Below is a small trained network, with its code and all its weights. Each question gives an input and a class and asks what happens when units are switched off, that is, made to give their printed mean instead of their output.

import numpy as np


def w(rows, s, z=0):
    codes = np.array(rows[::2]) - 128.0
    scale = np.full(codes.shape[1], s)
    scale[-1] = z or s
    return codes * scale


def f(y):
    return y / 2 * (1 + np.tanh(0.7978845608 * (y + 0.044715 * y**3)))


def log_softmax(a):
    a = a - a.max(-1, keepdims=True)
    return a - np.log(np.exp(a).sum(-1, keepdims=True))


def net(x, mask):
    res = np.array(x, float).reshape(1, 5) / 4 @ E
    y = f(res @ A[0][:, :-1].T + A[0][:, -1])
    res = res + np.where(mask, y, B[0][:, -1]) @ B[0][:, :-1]
    return log_softmax(res[-1] @ U[:, :-1].T + U[:, -1])


A, B = {}, {}
E = w([
[133,126,123,120],'x0',
[162,183,254,178],'x1',
[88,154,153,22],'x2',
[131,123,124,126],'x3',
[138,128,120,113],'x4',
],0.0099)
A[0] = w([
[189,139,89,164,238],'neuron 0',
[214,69,86,253,159],'neuron 1',
[53,106,42,147,27],'neuron 2',
[92,91,53,125,48],'neuron 3',
[85,87,61,122,4],'neuron 4',
[156,133,231,202,66],'neuron 5',
],0.0073,0.003)
B[0] = w([
[103,101,142,105,184],'neuron 0',
[39,99,156,68,253],'neuron 1',
[153,209,107,229,167],'neuron 2',
[212,179,76,174,165],'neuron 3',
[132,190,165,254,154],'neuron 4',
[139,198,87,142,218],'neuron 5',
],0.0091,0.0061)
U = w([
[251,243,159,212,23],'0',
[135,107,164,99,254],'1',
[130,105,170,106,181],'2',
[1,113,175,72,51],'3',
],0.0079,0.0038)

Each question gives the input, the list of numbers given to net, and the class t.
The units are the neurons (one row each of A and B). Each row of codes is followed by its name. A weight is (code - 128) times the scale printed after its matrix; where a second scale follows, it is the last column's (A, B and U).
mask holds one flag per neuron, in row order. A switched-off neuron (its flag False) gives its mean, the last column of its row in B, instead of its output. The means were averaged over made-up inputs and are rounded, as every weight is.
A unit's drop is (log p(t) with every unit on - log p(t) with that unit switched off) / (log p(t) with every unit on - log p(t) with every unit switched off).
The circuit of an input: a set's keep is (log p(t) with only the set's units on - log p(t) with every unit switched off) / (log p(t) with every unit on - log p(t) with every unit switched off). Starting from all 6 units, units are removed one at a time, each time the one whose removal leaves the highest keep (on an exact tie, the one counted first), for as long as the keep stays at least 0.8.
circuit, biggest first: the units of the circuit, biggest drop first
k most important neurons: the k neurons with the biggest drops, biggest first
drop of u: that unit's drop, to one decimal
input [-1,-6,-2,-4,-1], class 0: 2 most important neurons -> neuron 2; neuron 3
input [2,-4,-8,1,-3], class 3: circuit, biggest first -> neuron 1
input [3,-4,2,-2,-1], class 0: circuit, biggest first -> neuron 1; neuron 3
input [4,-4,3,4,-3], class 0: circuit, biggest first -> neuron 1; neuron 3
input [-1,-5,5,2,3], class 0: circuit, biggest first -> neuron 1; neuron 3; neuron 4
input [7,-3,0,-2,3], class 0: 2 most important neurons -> neuron 1; neuron 3
input [1,-6,-3,5,-3], class 0: circuit, biggest first -> neuron 2; neuron 3
input [3,-4,-7,5,-2], class 3: 3 most important neurons -> neuron 1; neuron 0; neuron 5
input [6,-8,2,-3,-5], class 0: drop of neuron 1 -> 0.0
input [1,-8,4,4,4], class 0: drop of neuron 2 -> 0.1
input [-8,4,-6,7,6], class 2: drop of neuron 1 -> 0.3
input [5,-7,-5,-2,2], class 0: drop of neuron 1 -> -0.1
